Each row is followed by the tier that its hidden value falls in (each part has its own value, ranges and names):
[-1, 1, 0, -3, -1, -10, 3, 6, -2, 0, -1, 0, -3, 7, 4, 8, 3]
<59>
[2, 0, 24, 8, -7, 28, -11, -12, 4, 12, 3, 3, 4, -12, 5, 6, -6]
<57>
[-2, 41, -36, 94, -6, 18, 2, 5, 27, 27, -7, -20, -31, -15, 32, -96, 7]
<67>
[3, 13, 33, 66, -14, 69, -29, -12, 11, 40, 0, -5, 7, -23, 23, -43, -10]
<57>
[1, 22, 14, 74, -13, 39, -13, -10, 18, 32, -1, -8, -6, -22, 23, -45, -9]
<59>
[1, 17, 11, 45, -8, 11, -7, -4, 14, 29, -2, -8, -4, -16, 17, -39, -2]
<59>
[-5, 13, -36, 14, 6, -33, 18, 13, 12, -6, -6, -6, -15, 12, 4, -29, 4]
<67>
[-2, 29, -43, 71, 5, -36, 18, 12, 32, 7, -10, -12, -26, -7, 9, -79, 14]
<67>
[0, 5, 14, 24, -3, 13, 6, 1, 5, 10, -1, -1, 1, 2, 3, -11, 0]
<65>
[0, -1, -7, -2, -1, 2, 2, -2, 1, 0, 2, 0, 0, 0, -2, 14, -1]
<65>
[2, 4, 46, 41, -12, 59, -31, -19, -1, 25, 4, 2, 18, -20, 14, -6, -12]
<57>
[2, 16, 32, 63, -15, 54, -26, -16, 13, 30, 1, -9, 1, -22, 24, -34, -8]
<57>
[-3, 4, -52, -5, 12, -73, 38, 21, 5, -29, -6, -4, -27, 18, -7, -17, 19]
<67>
[-1, 20, -27, 50, 2, -23, 15, 10, 22, 13, -5, -12, -21, -2, 10, -47, 4]
<67>
[1, 21, -6, 60, -5, 2, -6, 3, 15, 19, -4, -8, -14, -10, 15, -59, 6]
<67>
[1, -1, 10, 28, -5, 34, -15, -9, -1, 11, 5, 2, 4, -7, 4, 2, -7]
<57>
[6, -10, 111, 27, -26, 127, -71, -47, -19, 41, 12, 11, 44, -34, 18, 23, -28]
<57>
[2, 12, 8, 35, -6, 18, -9, -6, 7, 14, 1, -5, 2, -8, 16, -21, -2]
<65>
[1, 8, 21, 29, -4, 43, -19, -4, 0, 10, 0, 0, 3, -11, 8, -28, -6]
<57>
[-2, 7, -5, 27, 0, -3, 4, 2, 4, 3, -2, -3, -4, 1, 0, -18, 2]
<59>
[3, 0, 48, 21, -11, 60, -33, -24, -2, 24, 5, 1, 14, -18, 7, 1, -12]
<58>
[-3, 31, -42, 54, 3, -36, 22, 16, 25, 9, -13, -16, -31, 3, 19, -74, 9]
<67>
[3, 3, 54, 33, -14, 86, -30, -26, -3, 27, 7, 3, 21, -24, 11, 8, -16]
<58>
[5, -1, 65, 19, -17, 82, -44, -40, -5, 32, 6, 5, 51, -26, 15, 5, -17]
<58>
[1, 7, 21, 1, -8, 30, -16, -11, 2, 14, 1, -2, 4, -12, 8, -9, -6]
<65>
[3, -26, 38, -44, -4, 27, -18, -14, -17, 1, 9, 10, 23, 0, -8, 39, -8]
<58>
[0, -15, 8, -37, 3, 2, -3, 0, -10, -7, 7, 7, 10, 4, -12, 30, -4]
<57>

[8, -55, 0, 8, -7, 5, -1, 5, 4, -3, 29, -6, -4, 7, -5, -7, 5, 46, -6, -3, -1, 46, -38, 7, -8, -9, 11, -22, 1, 27, 33, -23, -44, -8, 6, -11, -11, 3, 16, -5, -9, -1, -48, -6, -1, 63, 19, -5, -7, 1, 6, -13, -19, 5]
<21>
[-7, -8, 6, -3, 25, 8, 24, -5, -9, 4, 49, -8, -9, 5, 2, -13, 6, 57, 15, 8, -1, -16, 57, 2, 9, 2, -24, 27, 3, 42, -49, -13, 25, -1, 0, -28, -11, 4, 2, -14, 3, -7, 7, 3, -8, -53, 7, -6, -6, -16, 9, -7, -15, 21]
<11>
[-3, -50, -4, 9, -25, -2, 28, 6, -1, 7, -5, -5, -7, 6, -3, -29, 4, -13, 2, 5, -1, 29, -61, 10, 5, -9, -30, -10, 4, 58, 10, 18, 1, 4, 16, -11, 6, 1, 16, 14, 0, -1, -46, -2, -15, -10, 39, -8, -9, 31, 17, 22, -3, 29]
<21>
[6, 7, -11, 6, -7, -44, 4, -8, -11, 1, 11, 0, 7, -17, -4, -24, -3, -30, 21, 6, 1, 10, -43, -9, -5, 0, -4, -8, 1, -17, 13, -26, -50, -2, 1, 15, 19, -2, -12, -7, 8, 9, 15, -3, 5, 67, 30, 9, 0, -21, 6, 8, 7, -12]
<10>
[-8, -17, 2, -4, -3, 5, -29, -6, -5, -16, 48, -3, -9, -13, 1, 1, 1, 80, -17, 8, -4, -22, 69, 4, 7, 3, -10, 19, 1, 16, 23, -20, 16, 4, 0, -23, -6, -1, 32, 11, -4, 0, 18, 2, -10, -27, -15, -8, 0, 9, -19, -22, 20, -28]
<22>
[7, -19, 6, 16, 5, -24, -8, -4, 11, 9, 84, -4, 0, -5, 0, -9, 2, -44, 3, 5, 5, -13, -4, -16, 1, 1, 29, 5, -7, -37, -49, 7, -23, 17, -3, 16, 8, 1, -32, -14, 3, -3, 6, 3, -11, 9, -40, 6, 5, -30, -3, -1, -2, 7]
<20>
[-5, 23, 6, 2, 8, -3, 29, -3, 5, 28, 11, 11, 9, 23, -6, -4, 1, -18, 12, -13, 8, -27, 7, 7, 8, 9, 4, 0, -1, 15, 8, 17, 7, 5, 12, 0, -15, 2, 2, -1, 0, -1, -3, 12, -2, -69, -9, 5, -7, 17, 18, 19, 5, 34]
<10>
[6, 55, -12, -8, -3, 12, -22, 4, 3, -25, -73, 4, 5, -14, -2, 15, -1, -20, -9, 4, -5, -3, -42, -1, -3, -5, -14, -8, -7, -30, 0, 37, 12, 7, -3, 21, 19, -2, 19, 11, 3, -6, 13, -8, 16, 59, -1, 6, 6, 6, -4, 7, -1, -14]
<20>
[5, -7, 1, 7, -2, -20, 1, 5, 1, -2, 58, -3, 0, -6, -3, 11, 0, -29, -10, 4, 5, 8, -58, -18, -9, -2, 20, -2, -4, -45, -48, -18, -49, 14, 3, 19, 17, 5, -12, -9, 1, -4, -7, -8, -1, 62, -6, 14, 2, -43, 7, 8, -9, 1]
<11>
[-13, 35, 1, -11, 10, 9, 24, 11, -3, -2, -67, 0, 3, 19, 7, 20, 0, -29, 16, -2, 2, -29, -24, 12, -3, 1, -3, 8, 2, 12, -31, -2, 32, 1, 14, 5, 4, 1, 16, 7, -1, -2, -17, 5, 13, -73, 17, -6, -2, 0, 31, 18, -22, 6]
<20>
